Below are the code and all the weights of a small trained network. Each question names an input and a target symbol and asks about switching units off, where a switched-off unit gives its printed mean instead of its output.

import numpy as np


def w(rows, s, z=0):
    codes = np.array(rows[::2]) - 128.0
    scale = np.full(codes.shape[1], s)
    scale[-1] = z or s
    return codes * scale


def norm(h):
    return h / np.sqrt((h * h).mean(-1, keepdims=True) + 1e-5)


def f(y):
    return np.maximum(y, 0)


def softmax(a):
    e = np.exp(a - a.max(-1, keepdims=True))
    return e / e.sum(-1, keepdims=True)


def log_softmax(a):
    a = a - a.max(-1, keepdims=True)
    return a - np.log(np.exp(a).sum(-1, keepdims=True))


def net(x, mask):
    ids = ['ΘΛΞΠΣΦαδεζητ'.index(c) for c in x.split()]
    T = len(ids)
    res = E[ids] + P[:T]
    u = 0
    for l in range(2):
        q, k, v = (norm(res) @ M[l].T for M in (Q, K, V))
        z = softmax(np.where(np.tri(T) > 0, q @ k.T / 2**0.5, -1e9)) @ v
        res = res + np.where(mask[u], z, O[l][:, -1]) @ O[l][:, :-1]
        u += 1
        y = f(norm(res) @ A[l][:, :-1].T + A[l][:, -1])
        res = res + np.where(mask[u : u + 4], y, B[l][:, -1]) @ B[l][:, :-1]
        u += 4
    return log_softmax(norm(res)[-1] @ U[:, :-1].T + U[:, -1])


Q, K, V, O, A, B = {}, {}, {}, {}, {}, {}
E = w([
[198,58,174,107,171,104,183,179],'Θ',
[150,121,189,145,133,102,83,78],'Λ',
[149,158,164,111,170,174,78,122],'Ξ',
[134,136,96,164,122,135,134,158],'Π',
[139,159,76,135,122,136,125,147],'Σ',
[89,164,191,56,254,143,133,112],'Φ',
[174,81,167,86,190,163,121,181],'α',
[132,108,93,156,119,146,141,167],'δ',
[50,95,48,75,49,172,36,125],'ε',
[142,143,104,129,122,106,138,143],'ζ',
[185,109,100,94,124,155,168,54],'η',
[25,172,161,50,70,147,101,155],'τ',
],0.0059)
P = w([
[55,80,237,204,122,140,210,52],'0',
[184,187,60,62,179,250,47,228],'1',
[152,202,50,16,196,208,52,212],'2',
[194,177,73,10,160,187,57,229],'3',
[209,178,57,25,180,151,44,229],'4',
[202,191,58,50,171,139,77,239],'5',
],0.0016)
Q[0] = w([
[67,181,47,93,78,134,90,57],'0.h1',
[143,206,1,234,114,59,164,211],'0.h1',
],0.014)
K[0] = w([
[92,138,99,132,98,168,105,61],'0.h1',
[88,59,161,253,99,157,201,78],'0.h1',
],0.018)
V[0] = w([
[184,7,191,82,154,106,134,183],'0.h1',
[118,73,68,91,126,231,2,122],'0.h1',
],0.0072)
O[0] = w([
[208,48,112,101,121,3,128,211,157],'0.h1',
[146,47,79,115,188,144,29,78,7],'0.h1',
],0.0043,0.0016)
A[0] = w([
[164,101,96,169,152,108,86,83,65],'0.n1',
[178,67,97,144,124,146,174,5,49],'0.n2',
[173,142,155,122,227,169,107,123,123],'0.n3',
[165,120,232,196,109,81,60,53,4],'0.n4',
],0.017,0.0031)
B[0] = w([
[201,184,68,155,37,161,105,142,225],'0.n1',
[236,115,27,85,99,189,209,25,197],'0.n2',
[122,157,152,53,238,108,161,187,255],'0.n3',
[107,168,43,255,170,11,35,139,188],'0.n4',
],0.0091,0.0087)
Q[1] = w([
[94,78,161,103,96,128,255,225],'1.h1',
[14,229,108,233,60,160,254,247],'1.h1',
],0.0093)
K[1] = w([
[110,25,246,178,152,112,186,67],'1.h1',
[53,192,210,255,71,74,205,11],'1.h1',
],0.012)
V[1] = w([
[197,222,247,30,154,83,75,37],'1.h1',
[91,179,130,254,190,120,48,150],'1.h1',
],0.0086)
O[1] = w([
[1,78,43,66,79,79,140,110,253],'1.h1',
[183,186,144,41,64,85,102,143,214],'1.h1',
],0.0051,0.00048)
A[1] = w([
[131,86,124,157,71,207,7,69,2],'1.n1',
[148,123,70,212,100,61,11,93,39],'1.n2',
[161,172,144,128,93,167,91,85,77],'1.n3',
[22,141,190,107,122,206,2,58,66],'1.n4',
],0.019,0.0033)
B[1] = w([
[67,54,118,103,21,88,171,187,156],'1.n1',
[97,197,113,186,151,69,62,85,254],'1.n2',
[89,86,141,125,130,114,126,81,207],'1.n3',
[128,127,140,114,105,223,6,208,193],'1.n4',
],0.016,0.008)
U = w([
[29,82,210,118,152,134,132,1,160],'Θ',
[234,105,232,221,157,177,109,97,133],'Λ',
[118,207,74,214,141,54,48,86,169],'Ξ',
[63,71,75,231,202,191,164,148,123],'Π',
[105,242,171,164,65,161,221,170,176],'Σ',
[28,52,25,92,31,81,136,153,101],'Φ',
[208,17,133,154,132,43,145,221,123],'α',
[201,154,211,23,45,62,90,101,102],'δ',
[213,115,34,110,112,216,171,41,167],'ε',
[41,140,169,29,254,110,146,156,78],'ζ',
[171,177,94,69,114,144,110,180,5],'η',
[98,115,154,122,80,236,5,191,180],'τ',
],0.0062,0.0026)

Each question gives the input, a string of symbols that net reads in full, and the target symbol t.
The units are the heads (2 rows each of Q, K, V and O) and the neurons (one row each of A and B). Each row of codes is followed by its name. A weight is (code - 128) times the scale printed after its matrix; where a second scale follows, it is the last column's (O, A, B and U).
mask holds one flag per unit, layer by layer, with each layer's heads first. A switched-off unit (its flag False) gives its mean, the last column of its rows in O or B, instead of its output. The means were averaged over made-up inputs and are rounded, as every weight is.
A unit's drop is (log p(t) with every unit on - log p(t) with that unit switched off) / (log p(t) with every unit on - log p(t) with every unit switched off).
The circuit of an input: a set's keep is (log p(t) with only the set's units on - log p(t) with every unit switched off) / (log p(t) with every unit on - log p(t) with every unit switched off). Starting from all 10 units, units are removed one at a time, each time the one whose removal leaves the highest keep (on an exact tie, the one counted first), for as long as the keep stays at least 0.8.
units of the circuit, in order: the units of the circuit, biggest drop first
unit that matters most: the unit with the biggest drop
top k neurons: the k neurons with the biggest drops, biggest first
top k neurons in layer l: the k neurons of layer l with the biggest drops, biggest first
drop when u is switched off: that unit's drop, to one decimal
input Φ Π ε ε Π, target Φ: unit that matters most : 0.n4
input Θ ζ ζ Π, target α: top 3 neurons : 0.n4; 0.n1; 1.n2
input δ η δ ζ Λ ζ, target Λ: top 2 neurons : 0.n3; 0.n4
input η ζ δ, target Π: top 2 neurons : 0.n4; 0.n1
input Φ Σ ζ, target Φ: top 4 neurons : 0.n4; 0.n1; 1.n2; 0.n3
input Π η Σ, target Θ: top 2 neurons in layer 0 : 0.n3; 0.n4
input τ ζ Π, target ζ: top 2 neurons in layer 1 : 1.n2; 1.n4
input Λ Λ Π, target δ: top 3 neurons : 0.n4; 1.n2; 0.n3
input η ζ ζ, target Π: top 4 neurons : 0.n4; 0.n1; 1.n2; 0.n3
input η Π τ ζ ζ, target Π: top 4 neurons : 0.n4; 0.n1; 0.n3; 1.n2
input Π Θ η ζ Λ δ, target Θ: top 2 neurons : 0.n3; 1.n3
input Λ η Π ζ, target δ: top 4 neurons : 0.n4; 0.n2; 0.n3; 1.n2
input Φ δ ζ, target Φ: top 4 neurons : 0.n4; 0.n1; 0.n2; 1.n2
input η ζ Λ Θ Φ, target ζ: units of the circuit, in order : 0.n3
input τ Π Λ ζ Λ ζ, target ζ: top 3 neurons in layer 0 : 0.n1; 0.n4; 0.n2
input Λ Σ Φ α, target α: top 4 neurons : 0.n4; 1.n2; 1.n4; 0.n2
input Π ζ Π, target Θ: top 3 neurons in layer 0 : 0.n3; 0.n4; 0.n2
input ζ Λ Σ, target Σ: drop when 0.h1 is switched off : 0.6
input Σ Λ α, target α: drop when 1.n2 is switched off : 0.3
input Φ Λ ζ Π α, target ζ: drop when 0.n2 is switched off : 0.1
